Below are the code and all the weights of a small trained network. Each question names an input and a target symbol and asks about switching units off, where a switched-off unit gives its printed mean instead of its output.

import numpy as np


def w(rows, s, z=0):
    codes = np.array(rows[::2]) - 128.0
    scale = np.full(codes.shape[1], s)
    scale[-1] = z or s
    return codes * scale


def f(y):
    return y / 2 * (1 + np.tanh(0.7978845608 * (y + 0.044715 * y**3)))


def softmax(a):
    e = np.exp(a - a.max(-1, keepdims=True))
    return e / e.sum(-1, keepdims=True)


def log_softmax(a):
    a = a - a.max(-1, keepdims=True)
    return a - np.log(np.exp(a).sum(-1, keepdims=True))


def net(x, mask):
    ids = ['γηθλξστφω'.index(c) for c in x.split()]
    T = len(ids)
    res = E[ids] + P[:T]
    q, k, v = (res @ M[0].T for M in (Q, K, V))
    z = softmax(np.where(np.tri(T) > 0, q @ k.T / 2**0.5, -1e9)) @ v
    res = res + np.where(mask[0], z, O[0][:, -1]) @ O[0][:, :-1]
    y = f(res @ A[0][:, :-1].T + A[0][:, -1])
    res = res + np.where(mask[1:17], y, B[0][:, -1]) @ B[0][:, :-1]
    return log_softmax(res[-1] @ U[:, :-1].T + U[:, -1])


Q, K, V, O, A, B = {}, {}, {}, {}, {}, {}
E = w([
[111,134,188,146],'γ',
[167,146,186,147],'η',
[94,120,32,115],'θ',
[164,112,147,121],'λ',
[84,96,166,120],'ξ',
[252,162,124,128],'σ',
[120,186,140,160],'τ',
[207,183,154,157],'φ',
[55,140,169,148],'ω',
],0.022)
P = w([
[99,123,143,149],'0',
[143,94,152,196],'1',
[75,182,156,74],'2',
[155,66,163,238],'3',
[80,210,161,6],'4',
[166,34,187,156],'5',
],0.015)
Q[0] = w([
[79,233,124,3],'h0',
[109,195,100,41],'h0',
],0.012)
K[0] = w([
[152,76,65,251],'h0',
[126,10,115,218],'h0',
],0.012)
V[0] = w([
[154,9,181,51],'h0',
[212,150,92,153],'h0',
],0.015)
O[0] = w([
[118,160,98,252,1],'h0',
[164,49,139,176,230],'h0',
],0.019,0.0042)
A[0] = w([
[216,176,170,140,211],'n0',
[126,79,81,189,146],'n1',
[111,136,80,42,185],'n2',
[78,132,185,135,70],'n3',
[130,100,180,149,1],'n4',
[122,142,209,154,138],'n5',
[110,170,46,176,51],'n6',
[85,101,126,112,97],'n7',
[147,69,123,146,105],'n8',
[124,113,180,76,89],'n9',
[115,160,108,212,114],'n10',
[119,217,130,160,84],'n11',
[116,124,3,121,22],'n12',
[149,164,205,136,114],'n13',
[137,83,135,216,10],'n14',
[116,92,50,115,202],'n15',
],0.013,0.007)
B[0] = w([
[2,93,154,137,248],'n0',
[163,158,89,163,197],'n1',
[203,87,109,214,226],'n2',
[141,130,107,96,150],'n3',
[113,153,127,42,175],'n4',
[76,197,91,179,190],'n5',
[159,40,136,108,162],'n6',
[190,123,110,122,142],'n7',
[107,134,146,118,215],'n8',
[159,182,73,147,226],'n9',
[164,2,69,104,181],'n10',
[132,148,132,82,193],'n11',
[133,155,174,165,136],'n12',
[83,123,106,114,190],'n13',
[213,211,132,83,218],'n14',
[29,183,133,207,140],'n15',
],0.0077,0.016)
U = w([
[127,255,56,94,43],'γ',
[54,225,130,146,152],'η',
[133,143,43,218,168],'θ',
[188,167,210,191,162],'λ',
[175,154,57,64,3],'ξ',
[109,84,165,87,151],'σ',
[69,128,19,72,72],'τ',
[51,146,190,216,199],'φ',
[131,186,75,133,113],'ω',
],0.0074,0.0055)

Each question gives the input, a string of symbols that net reads in full, and the target symbol t.
The units are the heads (2 rows each of Q, K, V and O) and the neurons (one row each of A and B). Each row of codes is followed by its name. A weight is (code - 128) times the scale printed after its matrix; where a second scale follows, it is the last column's (O, A, B and U).
mask holds one flag per unit, heads first, then neurons. A switched-off unit (its flag False) gives its mean, the last column of its rows in O or B, instead of its output. The means were averaged over made-up inputs and are rounded, as every weight is.
A unit's drop is (log p(t) with every unit on - log p(t) with that unit switched off) / (log p(t) with every unit on - log p(t) with every unit switched off).
The circuit of an input: a set's keep is (log p(t) with only the set's units on - log p(t) with every unit switched off) / (log p(t) with every unit on - log p(t) with every unit switched off). Starting from the 12 units with the biggest drops (on a tie, the unit counted first), units are removed one at a time, each time the one whose removal leaves the highest keep (on an exact tie, the one counted first), for as long as the keep stays at least 0.8.
circuit, biggest first: the units of the circuit, biggest drop first
k most important neurons: the k neurons with the biggest drops, biggest first
drop when u is switched off: that unit's drop, to one decimal
input ξ γ σ τ ω, target ξ: circuit, biggest first => [h0; n9; n2]
input τ η ξ σ ξ ξ, target τ: most important neuron => [n10]
input φ τ ξ, target ξ: circuit, biggest first => [h0; n9; n0]
input σ σ τ ξ, target ξ: circuit, biggest first => [h0; n9]
input σ γ ω η φ σ, target σ: circuit, biggest first => [h0; n0]
input φ γ σ, target η: circuit, biggest first => [h0; n0; n10]
input φ ω σ η σ ξ, target λ: circuit, biggest first => [h0; n14]
input λ φ λ η γ, target φ: circuit, biggest first => [h0; n14]
input σ φ λ ξ, target θ: circuit, biggest first => [h0; n10]
input σ ω σ φ ω, target σ: 2 most important neurons => [n14; n1]
input σ φ γ τ, target η: 2 most important neurons => [n14; n9]
input τ ω γ, target γ: 2 most important neurons => [n0; n9]
input σ φ γ σ η σ, target φ: 2 most important neurons => [n0; n14]
input φ σ θ, target θ: 2 most important neurons => [n1; n15]
input σ φ ξ φ, target τ: drop when h0 is switched off => 0.9
input λ σ φ σ, target σ: drop when h0 is switched off => 0.5
input ξ ω φ γ, target σ: drop when h0 is switched off => 1.3
input φ λ σ τ, target λ: 2 most important neurons => [n14; n9]
